Below are the code and all the weights of a small trained network. Each question names an input and a target symbol and asks about switching units off, where a switched-off unit gives its printed mean instead of its output.

import numpy as np


def w(rows, s, z=0):
    codes = np.array(rows[::2]) - 128.0
    scale = np.full(codes.shape[1], s)
    scale[-1] = z or s
    return codes * scale


def f(y):
    return np.maximum(y, 0)


def softmax(a):
    e = np.exp(a - a.max(-1, keepdims=True))
    return e / e.sum(-1, keepdims=True)


def log_softmax(a):
    a = a - a.max(-1, keepdims=True)
    return a - np.log(np.exp(a).sum(-1, keepdims=True))


def net(x, mask):
    ids = ['ΘΛΞΣΩβγδζημπτφ'.index(c) for c in x.split()]
    T = len(ids)
    res = E[ids] + P[:T]
    u = 0
    for l in range(2):
        r = res
        for j in range(3):
            rows = slice(2 * j, 2 * j + 2)
            q, k, v = (r @ M[l][rows].T for M in (Q, K, V))
            z = softmax(np.where(np.tri(T) > 0, q @ k.T / 2**0.5, -1e9)) @ v
            o = O[l][rows]
            res = res + np.where(mask[u + j], z, o[:, -1]) @ o[:, :-1]
        u += 3
        y = f(res @ A[l][:, :-1].T + A[l][:, -1])
        res = res + np.where(mask[u : u + 8], y, B[l][:, -1]) @ B[l][:, :-1]
        u += 8
    return log_softmax(res[-1] @ U[:, :-1].T + U[:, -1])


Q, K, V, O, A, B = {}, {}, {}, {}, {}, {}
E = w([
[77,124,128,80,67],'Θ',
[184,184,254,108,82],'Λ',
[42,87,191,107,132],'Ξ',
[23,188,162,117,152],'Σ',
[25,130,181,138,147],'Ω',
[184,91,165,135,128],'β',
[198,141,182,15,98],'γ',
[181,226,164,138,101],'δ',
[197,207,118,85,93],'ζ',
[32,111,197,109,144],'η',
[172,141,101,84,197],'μ',
[57,148,158,8,113],'π',
[67,187,139,94,90],'τ',
[41,146,191,167,90],'φ',
],0.0068)
P = w([
[25,90,65,132,63],'0',
[35,119,131,90,107],'1',
[50,125,144,92,130],'2',
[67,133,158,93,147],'3',
[85,134,166,103,161],'4',
[101,143,177,105,171],'5',
[117,149,189,107,183],'6',
[136,155,198,117,201],'7',
[156,159,204,123,207],'8',
[171,164,217,123,222],'9',
[190,168,220,132,232],'10',
[212,167,232,131,247],'11',
[222,186,250,126,253],'12',
],0.0052)
Q[0] = w([
[127,168,169,150,89],'0.h1',
[255,53,23,165,43],'0.h1',
[116,103,59,155,172],'0.h2',
[140,87,120,170,76],'0.h2',
[246,75,30,189,56],'0.h3',
[144,148,57,198,117],'0.h3',
],0.04)
K[0] = w([
[151,102,87,111,146],'0.h1',
[3,118,116,118,107],'0.h1',
[136,124,109,106,74],'0.h2',
[89,127,102,125,91],'0.h2',
[20,140,122,126,116],'0.h3',
[93,78,126,85,97],'0.h3',
],0.046)
V[0] = w([
[61,174,103,250,125],'0.h1',
[94,56,194,146,210],'0.h1',
[64,254,103,116,187],'0.h2',
[91,63,150,191,184],'0.h2',
[118,117,250,171,40],'0.h3',
[157,253,143,142,108],'0.h3',
],0.021)
O[0] = w([
[162,193,40,128,220,8],'0.h1',
[226,65,110,73,119,129],'0.h1',
[142,161,129,10,52,188],'0.h2',
[221,94,181,106,180,125],'0.h2',
[62,23,70,73,159,183],'0.h3',
[63,165,176,79,197,188],'0.h3',
],0.013)
A[0] = w([
[71,199,195,211,131,51],'0.n1',
[140,163,151,180,189,2],'0.n2',
[169,174,130,178,206,74],'0.n3',
[188,177,133,162,162,101],'0.n4',
[189,205,105,206,140,47],'0.n5',
[178,156,156,212,190,77],'0.n6',
[144,109,230,138,201,94],'0.n7',
[91,189,117,254,200,111],'0.n8',
],0.0076,0.0048)
B[0] = w([
[140,92,193,214,196,188],'0.n1',
[161,143,139,97,132,128],'0.n2',
[72,143,159,165,137,128],'0.n3',
[69,133,137,107,106,130],'0.n4',
[124,202,255,252,108,130],'0.n5',
[91,103,136,63,92,129],'0.n6',
[91,161,64,164,98,254],'0.n7',
[158,104,86,2,28,136],'0.n8',
],0.0089,0.0064)
Q[1] = w([
[128,109,151,78,83],'1.h1',
[67,102,197,53,91],'1.h1',
[178,189,66,239,155],'1.h2',
[158,121,124,196,138],'1.h2',
[152,116,103,117,122],'1.h3',
[40,76,202,3,76],'1.h3',
],0.033)
K[1] = w([
[109,155,102,207,144],'1.h1',
[119,161,1,202,94],'1.h1',
[144,114,240,48,153],'1.h2',
[132,117,170,106,154],'1.h2',
[104,138,171,130,99],'1.h3',
[113,151,7,232,116],'1.h3',
],0.033)
V[1] = w([
[140,120,88,245,210],'1.h1',
[107,209,6,200,110],'1.h1',
[194,119,80,128,65],'1.h2',
[97,119,101,188,52],'1.h2',
[124,110,118,128,130],'1.h3',
[160,173,184,126,134],'1.h3',
],0.011)
O[1] = w([
[77,64,147,129,184,56],'1.h1',
[118,82,11,204,99,242],'1.h1',
[218,77,182,117,121,139],'1.h2',
[153,153,117,254,146,224],'1.h2',
[126,133,124,133,147,150],'1.h3',
[118,118,151,110,72,2],'1.h3',
],0.0076,0.0095)
A[1] = w([
[190,151,59,160,143,65],'1.n1',
[153,113,160,116,175,198],'1.n2',
[150,219,78,92,238,135],'1.n3',
[152,155,61,59,226,107],'1.n4',
[254,100,62,123,211,7],'1.n5',
[137,193,193,191,155,65],'1.n6',
[227,188,119,83,203,100],'1.n7',
[213,164,41,88,231,83],'1.n8',
],0.0067,0.012)
B[1] = w([
[96,140,96,83,99,154],'1.n1',
[140,160,68,231,140,254],'1.n2',
[204,118,112,64,155,192],'1.n3',
[148,130,174,111,72,193],'1.n4',
[100,214,254,107,228,158],'1.n5',
[153,83,130,88,71,191],'1.n6',
[94,112,110,94,108,156],'1.n7',
[100,32,208,108,54,157],'1.n8',
],0.0098,0.0054)
U = w([
[143,88,13,175,105,126],'Θ',
[62,16,47,109,229,78],'Λ',
[183,63,135,195,199,172],'Ξ',
[159,134,84,82,73,66],'Σ',
[193,108,138,123,163,149],'Ω',
[252,31,30,232,196,253],'β',
[74,49,188,209,39,22],'γ',
[97,206,82,94,213,154],'δ',
[94,219,183,235,204,183],'ζ',
[186,82,150,156,189,143],'η',
[249,198,124,198,100,161],'μ',
[128,145,78,176,116,96],'π',
[129,143,45,137,124,168],'τ',
[163,71,120,114,156,109],'φ',
],0.0033,0.0049)

Each question gives the input, a string of symbols that net reads in full, and the target symbol t.
The units are the heads (2 rows each of Q, K, V and O) and the neurons (one row each of A and B). Each row of codes is followed by its name. A weight is (code - 128) times the scale printed after its matrix; where a second scale follows, it is the last column's (O, A, B and U).
mask holds one flag per unit, layer by layer, with each layer's heads first. A switched-off unit (its flag False) gives its mean, the last column of its rows in O or B, instead of its output. The means were averaged over made-up inputs and are rounded, as every weight is.
A unit's drop is (log p(t) with every unit on - log p(t) with that unit switched off) / (log p(t) with every unit on - log p(t) with every unit switched off).
The circuit of an input: a set's keep is (log p(t) with only the set's units on - log p(t) with every unit switched off) / (log p(t) with every unit on - log p(t) with every unit switched off). Starting from the 12 units with the biggest drops (on a tie, the unit counted first), units are removed one at a time, each time the one whose removal leaves the highest keep (on an exact tie, the one counted first), for as long as the keep stays at least 0.8.
units of the circuit, in order: the units of the circuit, biggest drop first
unit that matters most: the unit with the biggest drop
top k neurons: the k neurons with the biggest drops, biggest first
k most important neurons of layer l: the k neurons of layer l with the biggest drops, biggest first
which heads matter: for each layer, one digit per head in row order, 1 if its drop is at least 0.15 and else 0, layers parted by /
input γ γ Ξ β Ξ, target β: units of the circuit, in order -> 0.h2; 0.h3; 1.h2
input Ω Θ Λ γ Λ Ξ γ Ξ γ φ ζ Σ, target ζ: which heads matter -> 101 / 000
input Θ γ γ ζ Θ τ γ γ π, target γ: top neuron -> 0.n7
input Θ φ γ Σ γ β Θ τ, target β: which heads matter -> 111 / 000
input Σ Σ Ω π Θ Θ Σ Ξ δ Σ Θ, target Σ: units of the circuit, in order -> 0.h2; 1.h1
input Ω δ Σ, target δ: units of the circuit, in order -> 0.h2; 0.h1
input Σ γ Ξ Σ Σ τ Λ η, target Λ: which heads matter -> 101 / 000
input γ β Ξ π π η ζ ζ β, target ζ: units of the circuit, in order -> 0.h2; 1.h1; 1.h2
input Ξ φ ζ Λ μ ζ η ζ φ, target ζ: units of the circuit, in order -> 0.h3; 0.h1
input γ γ φ Ξ τ π τ Θ γ β β δ Ξ, target ζ: units of the circuit, in order -> 0.h2; 1.h2; 0.h3
input Λ τ τ γ φ Λ γ π ζ Ξ δ Ξ, target δ: units of the circuit, in order -> 0.h3; 1.h2; 0.h1
input Ξ π ζ Σ Λ μ γ β Ξ, target β: units of the circuit, in order -> 0.h3; 1.h2
input μ Λ Θ π Θ γ γ τ φ Ξ, target γ: units of the circuit, in order -> 0.h1; 0.h3; 1.h3
input β η δ Ξ Λ Λ Σ Λ τ Λ Θ, target Λ: units of the circuit, in order -> 0.h3
input Θ π γ φ Σ β γ γ γ β φ Θ, target β: units of the circuit, in order -> 0.h3; 0.h1; 0.h2; 1.h1
input γ Σ π Ξ Λ Ω, target Λ: which heads matter -> 111 / 000
input Λ τ φ τ π, target δ: which heads matter -> 000 / 110
input Λ φ Σ Σ δ η η, target δ: units of the circuit, in order -> 1.h2; 0.h3; 0.h1
input Θ Λ Λ δ δ γ β, target β: units of the circuit, in order -> 0.h3; 0.h1; 1.h2; 1.h1
input Σ π γ Σ γ γ, target Σ: which heads matter -> 110 / 110
input β Θ Σ μ ζ Ξ δ Θ τ τ Λ ζ τ, target ζ: which heads matter -> 011 / 000
input δ η γ Θ Σ τ τ ζ τ, target ζ: unit that matters most -> 0.h3
input π γ ζ δ Ξ γ γ Ξ Θ τ ζ Ω μ, target μ: units of the circuit, in order -> 0.h3; 1.h1
input γ Λ γ Λ Ξ Σ Ξ γ Θ μ Θ, target μ: which heads matter -> 001 / 000
input Σ Λ τ γ β β γ π Θ μ Ω, target μ: which heads matter -> 011 / 100
input γ β δ τ Θ Σ π π δ τ τ, target δ: top 2 neurons -> 1.n3; 0.n1
input γ Θ β τ, target β: unit that matters most -> 0.h2
input ζ Σ Ξ Ω μ, target μ: 2 most important neurons of layer 0 -> 0.n8; 0.n7
